Below is a small trained network, with its code and all its weights. Each question gives an input and a target symbol and asks what happens when units are switched off, that is, made to give their printed mean instead of their output.

import numpy as np


def w(rows, s, z=0):
    codes = np.array(rows[::2]) - 128.0
    scale = np.full(codes.shape[1], s)
    scale[-1] = z or s
    return codes * scale


def f(y):
    return np.maximum(y, 0)


def softmax(a):
    e = np.exp(a - a.max(-1, keepdims=True))
    return e / e.sum(-1, keepdims=True)


def log_softmax(a):
    a = a - a.max(-1, keepdims=True)
    return a - np.log(np.exp(a).sum(-1, keepdims=True))


def net(x, mask):
    ids = ['αβγεζηθπστφψω'.index(c) for c in x.split()]
    T = len(ids)
    res = E[ids] + P[:T]
    u = 0
    for l in range(2):
        r = res
        for j in range(3):
            rows = slice(3 * j, 3 * j + 3)
            q, k, v = (r @ M[l][rows].T for M in (Q, K, V))
            z = softmax(np.where(np.tri(T) > 0, q @ k.T / 3**0.5, -1e9)) @ v
            o = O[l][rows]
            res = res + np.where(mask[u + j], z, o[:, -1]) @ o[:, :-1]
        u += 3
        y = f(res @ A[l][:, :-1].T + A[l][:, -1])
        res = res + np.where(mask[u : u + 8], y, B[l][:, -1]) @ B[l][:, :-1]
        u += 8
    return log_softmax(res[-1] @ U[:, :-1].T + U[:, -1])


Q, K, V, O, A, B = {}, {}, {}, {}, {}, {}
E = w([
[150,164,151,85,144,136],'α',
[145,140,133,253,113,88],'β',
[125,163,155,140,131,161],'γ',
[145,168,113,133,102,141],'ε',
[150,94,180,182,124,136],'ζ',
[124,101,200,68,95,126],'η',
[126,102,120,104,133,162],'θ',
[159,173,92,191,75,128],'π',
[130,88,163,199,157,141],'σ',
[172,127,155,155,71,153],'τ',
[180,97,143,82,119,93],'φ',
[136,130,193,171,205,151],'ψ',
[126,130,182,139,170,159],'ω',
],0.025)
P = w([
[92,85,96,42,16,14],'0',
[213,186,182,107,158,140],'1',
[95,168,167,78,17,100],'2',
[194,177,157,136,163,194],'3',
[53,134,135,74,31,114],'4',
[158,156,124,176,185,217],'5',
[2,114,158,98,60,128],'6',
],0.0084)
Q[0] = w([
[140,159,100,132,101,172],'0.h1',
[233,147,129,169,151,80],'0.h1',
[203,143,157,134,148,170],'0.h1',
[215,159,156,177,109,187],'0.h2',
[117,76,69,254,132,117],'0.h2',
[149,72,191,77,65,138],'0.h2',
[161,115,235,143,145,128],'0.h3',
[67,143,143,119,130,192],'0.h3',
[174,62,124,80,107,72],'0.h3',
],0.0089)
K[0] = w([
[119,180,102,112,47,135],'0.h1',
[84,95,79,112,99,125],'0.h1',
[70,177,65,255,80,110],'0.h1',
[173,66,16,156,159,216],'0.h2',
[94,29,87,236,165,103],'0.h2',
[139,106,105,103,83,128],'0.h2',
[84,46,128,91,162,155],'0.h3',
[99,108,144,166,93,203],'0.h3',
[158,110,88,97,100,108],'0.h3',
],0.0076)
V[0] = w([
[242,226,130,238,254,173],'0.h1',
[175,156,152,97,76,157],'0.h1',
[62,176,172,133,167,214],'0.h1',
[45,163,133,134,128,125],'0.h2',
[133,100,171,176,230,82],'0.h2',
[97,146,109,56,158,64],'0.h2',
[128,103,128,196,137,114],'0.h3',
[74,36,177,68,192,86],'0.h3',
[114,97,220,128,110,96],'0.h3',
],0.0069)
O[0] = w([
[136,147,253,52,164,81,211],'0.h1',
[138,81,150,4,158,165,207],'0.h1',
[87,139,175,86,98,88,149],'0.h1',
[43,97,74,80,32,89,96],'0.h2',
[212,176,126,93,12,153,148],'0.h2',
[49,60,116,183,128,93,88],'0.h2',
[135,147,174,214,125,200,121],'0.h3',
[137,67,88,123,105,24,164],'0.h3',
[200,138,176,150,180,104,253],'0.h3',
],0.0053,0.0045)
A[0] = w([
[66,177,132,152,54,59,8],'0.n1',
[123,97,191,150,171,47,95],'0.n2',
[169,24,145,98,254,216,164],'0.n3',
[19,192,102,80,96,96,248],'0.n4',
[145,150,166,176,115,80,168],'0.n5',
[106,59,147,115,51,164,3],'0.n6',
[76,163,157,84,78,145,116],'0.n7',
[30,152,177,128,30,112,155],'0.n8',
],0.008,0.0038)
B[0] = w([
[181,152,103,152,25,133,137],'0.n1',
[52,172,123,124,104,111,212],'0.n2',
[161,198,117,98,20,85,254],'0.n3',
[161,123,93,1,170,218,183],'0.n4',
[63,100,139,58,172,96,204],'0.n5',
[120,89,177,210,105,117,139],'0.n6',
[229,140,228,89,183,220,174],'0.n7',
[200,67,108,147,52,227,188],'0.n8',
],0.008)
Q[1] = w([
[150,80,116,156,128,77],'1.h1',
[67,64,167,66,173,153],'1.h1',
[201,86,188,68,9,169],'1.h1',
[206,242,155,55,148,129],'1.h2',
[86,13,169,83,107,253],'1.h2',
[51,121,204,122,132,135],'1.h2',
[83,149,65,226,175,119],'1.h3',
[115,146,141,165,165,75],'1.h3',
[197,165,121,118,55,156],'1.h3',
],0.0067)
K[1] = w([
[180,216,79,133,15,136],'1.h1',
[163,171,168,42,193,164],'1.h1',
[106,79,151,163,114,171],'1.h1',
[46,75,79,122,204,142],'1.h2',
[193,170,145,161,172,185],'1.h2',
[89,87,222,98,134,60],'1.h2',
[172,152,176,136,116,163],'1.h3',
[254,61,154,150,143,126],'1.h3',
[125,91,86,168,128,165],'1.h3',
],0.0093)
V[1] = w([
[122,239,136,140,60,135],'1.h1',
[9,89,121,146,122,123],'1.h1',
[40,156,141,35,172,96],'1.h1',
[80,190,115,129,75,196],'1.h2',
[248,152,189,157,76,88],'1.h2',
[73,139,190,145,149,108],'1.h2',
[70,119,130,160,110,165],'1.h3',
[234,128,161,26,1,88],'1.h3',
[109,148,83,59,125,62],'1.h3',
],0.0099)
O[1] = w([
[119,131,1,172,177,133,136],'1.h1',
[144,126,136,127,24,144,72],'1.h1',
[239,251,196,101,131,96,165],'1.h1',
[211,140,95,210,105,208,135],'1.h2',
[11,69,68,172,129,128,151],'1.h2',
[110,165,114,208,105,45,115],'1.h2',
[214,110,149,164,141,90,101],'1.h3',
[91,115,123,176,238,113,250],'1.h3',
[157,161,115,59,148,176,178],'1.h3',
],0.008,0.014)
A[1] = w([
[70,112,194,154,154,82,176],'1.n1',
[100,158,1,135,66,252,156],'1.n2',
[113,123,123,171,82,112,39],'1.n3',
[146,68,111,116,118,137,11],'1.n4',
[125,94,90,117,136,159,35],'1.n5',
[106,91,197,156,100,75,255],'1.n6',
[46,170,102,102,139,148,126],'1.n7',
[96,148,78,181,94,135,10],'1.n8',
],0.0093,0.0038)
B[1] = w([
[132,129,73,115,36,122,247],'1.n1',
[156,116,78,175,82,91,230],'1.n2',
[157,114,50,1,166,196,139],'1.n3',
[142,122,230,148,190,110,146],'1.n4',
[150,99,200,183,175,152,164],'1.n5',
[55,172,96,159,124,210,205],'1.n6',
[202,87,169,152,79,8,189],'1.n7',
[200,172,111,8,124,71,150],'1.n8',
],0.0075,0.011)
U = w([
[140,157,151,64,247,131,22],'α',
[225,101,58,126,98,29,5],'β',
[123,126,151,211,245,215,136],'γ',
[240,121,118,167,120,184,183],'ε',
[47,98,120,178,135,148,252],'ζ',
[110,56,243,106,89,154,153],'η',
[221,58,178,88,88,123,171],'θ',
[212,170,86,237,46,155,16],'π',
[92,150,106,171,73,166,175],'σ',
[133,47,156,246,198,105,63],'τ',
[129,30,188,85,215,5,109],'φ',
[121,255,82,160,152,26,181],'ψ',
[130,150,197,146,165,102,123],'ω',
],0.0065,0.0042)

Each question gives the input, a string of symbols that net reads in full, and the target symbol t.
The units are the heads (3 rows each of Q, K, V and O) and the neurons (one row each of A and B). Each row of codes is followed by its name. A weight is (code - 128) times the scale printed after its matrix; where a second scale follows, it is the last column's (O, A, B and U).
mask holds one flag per unit, layer by layer, with each layer's heads first. A switched-off unit (its flag False) gives its mean, the last column of its rows in O or B, instead of its output. The means were averaged over made-up inputs and are rounded, as every weight is.
A unit's drop is (log p(t) with every unit on - log p(t) with that unit switched off) / (log p(t) with every unit on - log p(t) with every unit switched off).
The circuit of an input: a set's keep is (log p(t) with only the set's units on - log p(t) with every unit switched off) / (log p(t) with every unit on - log p(t) with every unit switched off). Starting from the 12 units with the biggest drops (on a tie, the unit counted first), units are removed one at a time, each time the one whose removal leaves the highest keep (on an exact tie, the one counted first), for as long as the keep stays at least 0.8.
units of the circuit, in order: the units of the circuit, biggest drop first
most important unit: the unit with the biggest drop
top k neurons: the k neurons with the biggest drops, biggest first
top k neurons in layer l: the k neurons of layer l with the biggest drops, biggest first
heads that matter: for each layer, one digit per head in row order, 1 if its drop is at least 0.15 and else 0, layers parted by /
input α α ψ τ ε, target ε: top 2 neurons -> [0.n8, 1.n2]
input ψ ψ ζ ε, target ψ: units of the circuit, in order -> [1.h2, 0.n8]
input ε α β, target β: units of the circuit, in order -> [1.n8, 1.h1, 0.n1]
input ε ε ψ ψ, target ε: heads that matter -> 111 / 010
input ψ σ γ ψ ψ, target ψ: units of the circuit, in order -> [1.h2, 0.n2, 0.h1]
input φ ψ β θ, target φ: most important unit -> 1.h2
input π ε α τ, target π: units of the circuit, in order -> [1.n2, 0.h3, 1.h2]
input θ ζ τ, target τ: heads that matter -> 000 / 100
input π ζ η η ψ θ β, target β: units of the circuit, in order -> [1.n8, 1.h1, 1.n2, 0.n1]
input ψ ε ψ α σ β α, target α: units of the circuit, in order -> [0.n4, 1.h1, 0.n7, 0.h1]
input ψ ψ η ε ε ψ ζ, target ζ: units of the circuit, in order -> [1.h2, 1.n6]
input α ω ε ζ, target α: top 2 neurons -> [0.n3, 0.n8]
input ψ ψ ε ψ ψ ω, target ψ: heads that matter -> 000 / 010
input β ζ γ ψ, target β: heads that matter -> 000 / 110
input α ε η φ, target α: units of the circuit, in order -> [1.h3]
input ε ψ γ, target γ: units of the circuit, in order -> [1.h1, 0.n3, 1.n1, 1.h2]
input γ τ β ψ ε β π, target π: units of the circuit, in order -> [1.n2, 1.h2]
input φ ψ α σ, target φ: heads that matter -> 100 / 011
input β α γ ε φ, target φ: heads that matter -> 010 / 100
input θ α π ψ θ α, target θ: top neuron -> [0.n3]
input ψ ω σ θ, target ψ: units of the circuit, in order -> [1.h2, 0.n3, 0.n8]
input β ψ ψ α φ θ γ, target γ: heads that matter -> 010 / 110
input ψ ψ π α ψ α, target ψ: heads that matter -> 000 / 010
input γ ψ α α, target γ: top 2 neurons in layer 0 -> [0.n5, 0.n8]
input η γ σ ε, target η: top 2 neurons -> [0.n6, 0.n3]
input σ η ψ ω, target σ: heads that matter -> 100 / 111
input φ φ α η, target φ: heads that matter -> 001 / 011
input ψ α ψ η, target ψ: most important unit -> 1.h2
input α ζ ζ ψ φ ε, target α: top 2 neurons in layer 0 -> [0.n3, 0.n8]
input θ γ ψ ζ, target θ: top 3 neurons -> [0.n3, 0.n8, 0.n7]
